Each row has a name. Each question is about the rows just above it. Places in a row count from 0.

[ 1 -3 -2  1  0  2 -9 -5  2 -3 -4  4 -3  2  1  1 -2  7  1  1 -3  0 -1  5
  2  5  1  2  5  6  1  4  5 -1  1  1 -4  6 -6  1  1  6  2] -> Voru
[  2   2  -4   8   7  -7   0  -8  13  -8  -8  10 -10   9  52   2  -9   5
   5   5  -8   2   0   0  -1   0   9   1   9   1   2   3   0   7   2   6
  -8 -12  -1  15   4   6   3] -> Kop
[ 2  0 -2  2  2  0 -4 -5  9 -2 -4 11 -5  4  4  1  0  3  2  1 -2  2 -3  1
  1  0  4  1  6  1  1  2  1 -1  1  1 -6 -2  0  6  2  5 -1] -> Fipu
[ 1 -2 -5  1  4 -1 -1 -5 20 -5 -1 13 -5  1 15  5 -3  4  5  1 -4  5 -2  2
 -4  8 15  4  8  1  0  6  0  1  7 24 -9 -6 -3  8 83  2 -1] -> Fufir
[ 3  4 -2  1  2  0 -4 -9  4 -2 -1  8 -2 -1  2  0  0  7  1  1  3  2 -1  5
  0  6  2  2  5  2  1  1  1 -6  0  2 -4  3 -2  5  2  4  0] -> dud
[ 4  0 -1  1  2  1 -5 -6  1 -2 -2  2 -1  0  0  2  2  4  1  1  2  1  0  6
 -1  3  2  2  5  2  2  1  4 -4  1  2 -1  3 -1  4  2  1 -1] -> sinuv
[ 2 -2 -1  1  2  0 -4 -3  2 -3 -2  1 -2 -1  1  7  2  2  3  1  0  2  1  3
 -2  8  3  4  4  2  2  3  1 -3  5  3 -2  0 -2  4 10  1  0] -> gizez
Where does [  2   2  -4   8   7  -7   0  -8  13  -8  -8  10 -10   9  52   2  -9   5
   5   5  -8   2   0  -1  -1   0   9   1   9   1   2   3   0   7   2   6
  -8 -12  -1  15   4   6   3] differ from Kop, and what was there?  23, [0]
Changed Fipu: [ 2  0 -2  3  2  0 -4 -5  9 -2 -4 11 -5  4  4  1  0  3  2  1 -2  2 -3  1
  1  0  4  1  6  1  1  2  1 -1  1  1 -6 -2  0  6  2  5 -1]. Place and old value:  3, [2]
Changed gizez: [ 2 -2 -1  1  2  0 -4 -3  2 -3 -2  1 -2 -1  1  6  2  2  3  1  0  2  1  3
 -2  8  3  4  4  2  2  3  1 -3  5  3 -2  0 -2  4 10  1  0]. Place and old value:  15, [7]
Changed Voru: [ 1 -3 -2  1  0  2 -9 -5  2 -3 -4  4 -3  2  1  1 -2  7  1  1 -3  0 -1  5
  2  5  1  2  5  6  1  4  5 -1  1  1 -4  7 -6  1  1  6  2]. Place and old value:  37, [6]

[ 23 -57 -31 -30   1 -35  19  24  19 -30  17  -7  19 -35  17  27  49 -15] : Nep
[-25  11  51  45 -35  50 -20 -31 -28  42 -14 -37 -24  43 -15  37  -4 -26] : nipal
[-25  11  51  45 -35  50 -20 -31 -28  42 -14 -37 -24  43 -15  37  -4 -18] : kule
[ 23 -57 -31 -30   1 -35  19  24  19 -30  17  -7  19 -35  17 -32 -24  28] : terep
[-25  11  51  45 -35  50 -20 -31 -28  42 -14  83 -24  43 -15  37  -4  19] : rizim
Changed kule: [-25  11  51  45 -35  50 -20 -31 -28  42 -14 -37 -24  43 -14  37  -4 -18]. Place and old value:  14, [-15]
One entry of nipal was changed: [-25  11  52  45 -35  50 -20 -31 -28  42 -14 -37 -24  43 -15  37  -4 -26]. Where, and from what?  2, [51]
One entry of terep was changed: [ 23 -57 -31 -30   1 -35  18  24  19 -30  17  -7  19 -35  17 -32 -24  28]. Where, and from what?  6, [19]
Changed terep: [ 23 -57 -31 -30   1 -35  19  24  19 -30  17  -8  19 -35  17 -32 -24  28]. Place and old value:  11, [-7]
Where does [-25  11  51  46 -35  50 -20 -31 -28  42 -14 -37 -24  43 -15  37  -4 -26] differ from nipal, and what was there?  3, [45]
Changed rizim: [-25  11  51  45 -35  49 -20 -31 -28  42 -14  83 -24  43 -15  37  -4  19]. Place and old value:  5, [50]
One entry of rizim was changed: [-25  11  51  45 -35  50 -20 -31 -28  42 -14  83 -24  43 -15  37  -3  19]. Where, and from what?  16, [-4]

